Below is a small trained network, with its code and all its weights. Each question gives an input and a class and asks what happens when units are switched off, that is, made to give their printed mean instead of their output.

import numpy as np


def w(rows, s, z=0):
    codes = np.array(rows[::2]) - 128.0
    scale = np.full(codes.shape[1], s)
    scale[-1] = z or s
    return codes * scale


def norm(h):
    return h / np.sqrt((h * h).mean(-1, keepdims=True) + 1e-5)


def f(y):
    return y / 2 * (1 + np.tanh(0.7978845608 * (y + 0.044715 * y**3)))


def log_softmax(a):
    a = a - a.max(-1, keepdims=True)
    return a - np.log(np.exp(a).sum(-1, keepdims=True))


def net(x, mask):
    res = np.array(x, float).reshape(1, 8) / 4 @ E
    u = 0
    for l in range(3):
        y = f(norm(res) @ A[l][:, :-1].T + A[l][:, -1])
        res = res + np.where(mask[u : u + 11], y, B[l][:, -1]) @ B[l][:, :-1]
        u += 11
    return log_softmax(norm(res)[-1] @ U[:, :-1].T + U[:, -1])


A, B = {}, {}
E = w([
[131,94,186,239],'x0',
[125,184,99,61],'x1',
[105,162,173,71],'x2',
[158,77,117,130],'x3',
[13,130,184,117],'x4',
[158,215,201,129],'x5',
[84,36,56,172],'x6',
[42,170,72,253],'x7',
],0.005)
A[0] = w([
[131,86,158,145,35],'0.n1',
[71,178,116,146,111],'0.n2',
[153,94,66,83,22],'0.n3',
[127,17,120,177,19],'0.n4',
[120,87,101,89,190],'0.n5',
[198,181,150,122,122],'0.n6',
[108,189,101,116,83],'0.n7',
[48,111,76,172,77],'0.n8',
[142,148,84,255,6],'0.n9',
[55,176,185,207,104],'0.n10',
[135,75,186,202,94],'0.n11',
],0.0087,0.0018)
B[0] = w([
[150,69,133,76,127],'0.n1',
[56,160,197,132,174],'0.n2',
[67,116,106,51,171],'0.n3',
[87,4,199,234,220],'0.n4',
[94,173,45,161,190],'0.n5',
[162,102,241,54,211],'0.n6',
[95,47,110,136,155],'0.n7',
[254,197,250,85,219],'0.n8',
[166,147,68,201,233],'0.n9',
[81,146,117,81,251],'0.n10',
[106,70,45,64,215],'0.n11',
],0.0048,0.0028)
A[1] = w([
[62,112,68,144,110],'1.n1',
[136,152,91,105,101],'1.n2',
[149,139,175,159,137],'1.n3',
[252,110,174,94,101],'1.n4',
[121,4,142,174,28],'1.n5',
[177,127,162,77,83],'1.n6',
[95,119,102,168,70],'1.n7',
[166,129,74,174,84],'1.n8',
[139,99,59,100,126],'1.n9',
[151,164,108,216,2],'1.n10',
[161,109,61,48,139],'1.n11',
],0.011,0.0027)
B[1] = w([
[234,178,133,91,189],'1.n1',
[154,93,73,86,142],'1.n2',
[199,79,2,70,161],'1.n3',
[144,178,236,155,253],'1.n4',
[104,16,218,185,250],'1.n5',
[208,164,135,126,186],'1.n6',
[184,156,123,92,146],'1.n7',
[99,215,124,164,163],'1.n8',
[48,100,133,64,180],'1.n9',
[86,153,58,130,165],'1.n10',
[131,127,125,90,230],'1.n11',
],0.0064,0.0041)
A[2] = w([
[98,160,112,190,98],'2.n1',
[142,140,175,161,137],'2.n2',
[118,3,149,162,122],'2.n3',
[163,69,229,66,122],'2.n4',
[155,179,60,175,4],'2.n5',
[141,111,44,53,16],'2.n6',
[135,81,162,93,55],'2.n7',
[126,161,114,210,65],'2.n8',
[74,198,125,101,117],'2.n9',
[104,29,120,171,37],'2.n10',
[82,128,115,254,161],'2.n11',
],0.01,0.0013)
B[2] = w([
[106,223,129,71,151],'2.n1',
[142,131,43,87,163],'2.n2',
[146,2,171,190,230],'2.n3',
[185,172,75,186,255],'2.n4',
[130,128,35,163,150],'2.n5',
[119,50,138,55,169],'2.n6',
[135,158,65,139,159],'2.n7',
[130,124,56,69,156],'2.n8',
[76,46,174,236,190],'2.n9',
[168,92,194,189,196],'2.n10',
[185,94,49,111,213],'2.n11',
],0.0061,0.0054)
U = w([
[99,142,29,167,106],'0',
[99,64,113,16,22],'1',
[151,2,148,210,247],'2',
[9,155,192,159,76],'3',
[218,175,205,94,155],'4',
],0.016,0.0015)

Each question gives the input, the list of numbers given to net, and the class t.
The units are the neurons (one row each of A and B). Each row of codes is followed by its name. A weight is (code - 128) times the scale printed after its matrix; where a second scale follows, it is the last column's (A, B and U).
mask holds one flag per neuron, layer by layer. A switched-off neuron (its flag False) gives its mean, the last column of its row in B, instead of its output. The means were averaged over made-up inputs and are rounded, as every weight is.
A unit's drop is (log p(t) with every unit on - log p(t) with that unit switched off) / (log p(t) with every unit on - log p(t) with every unit switched off).
The circuit of an input: a set's keep is (log p(t) with only the set's units on - log p(t) with every unit switched off) / (log p(t) with every unit on - log p(t) with every unit switched off). Starting from the 12 units with the biggest drops (on a tie, the unit counted first), units are removed one at a time, each time the one whose removal leaves the highest keep (on an exact tie, the one counted first), for as long as the keep stays at least 0.8.
circuit, biggest first: the units of the circuit, biggest drop first
most important unit: the unit with the biggest drop
k most important neurons: the k neurons with the biggest drops, biggest first
top k neurons in layer l: the k neurons of layer l with the biggest drops, biggest first
drop when u is switched off: that unit's drop, to one decimal
input [6,7,-5,1,1,1,8,5], class 0: most important unit	0.n9
input [-5,7,-3,2,8,-4,7,2], class 1: circuit, biggest first	1.n1, 2.n6
input [-4,-2,0,-2,-7,-7,-3,3], class 1: top 2 neurons in layer 2	2.n6, 2.n4
input [-7,2,-3,-8,2,-5,-4,4], class 3: 4 most important neurons	0.n2, 2.n9, 1.n3, 0.n11
input [5,-7,8,5,4,2,-7,2], class 3: 2 most important neurons	0.n10, 1.n5
input [6,7,-7,-5,4,6,5,-4], class 3: top 2 neurons in layer 0	0.n10, 0.n4
input [-1,8,0,-6,7,6,-1,-4], class 3: circuit, biggest first	0.n8, 2.n9
input [-5,5,3,5,3,-8,-5,7], class 3: 3 most important neurons	0.n2, 1.n3, 2.n9
input [-8,7,8,1,7,1,7,3], class 3: 3 most important neurons	2.n9, 1.n3, 0.n2
input [4,5,-1,-6,1,-8,-6,4], class 3: top 2 neurons in layer 0	0.n10, 0.n2
input [-7,-4,-6,-3,1,3,-1,0], class 1: top 2 neurons in layer 0	0.n4, 0.n8
input [-1,2,2,-5,-6,-2,0,-1], class 1: top 4 neurons in layer 0	0.n8, 0.n3, 0.n4, 0.n5
input [8,-5,1,1,0,1,-7,-2], class 4: 2 most important neurons	0.n4, 1.n4
input [-7,7,-5,-7,-5,2,8,1], class 1: most important unit	2.n6
input [-2,-4,-8,0,-5,4,0,-3], class 4: drop when 1.n4 is switched off	0.3
input [-1,-3,5,-6,5,-3,6,1], class 3: top 2 neurons in layer 1	1.n5, 1.n2
input [-3,2,-4,-4,1,6,-4,2], class 3: top 2 neurons in layer 0	0.n8, 0.n2
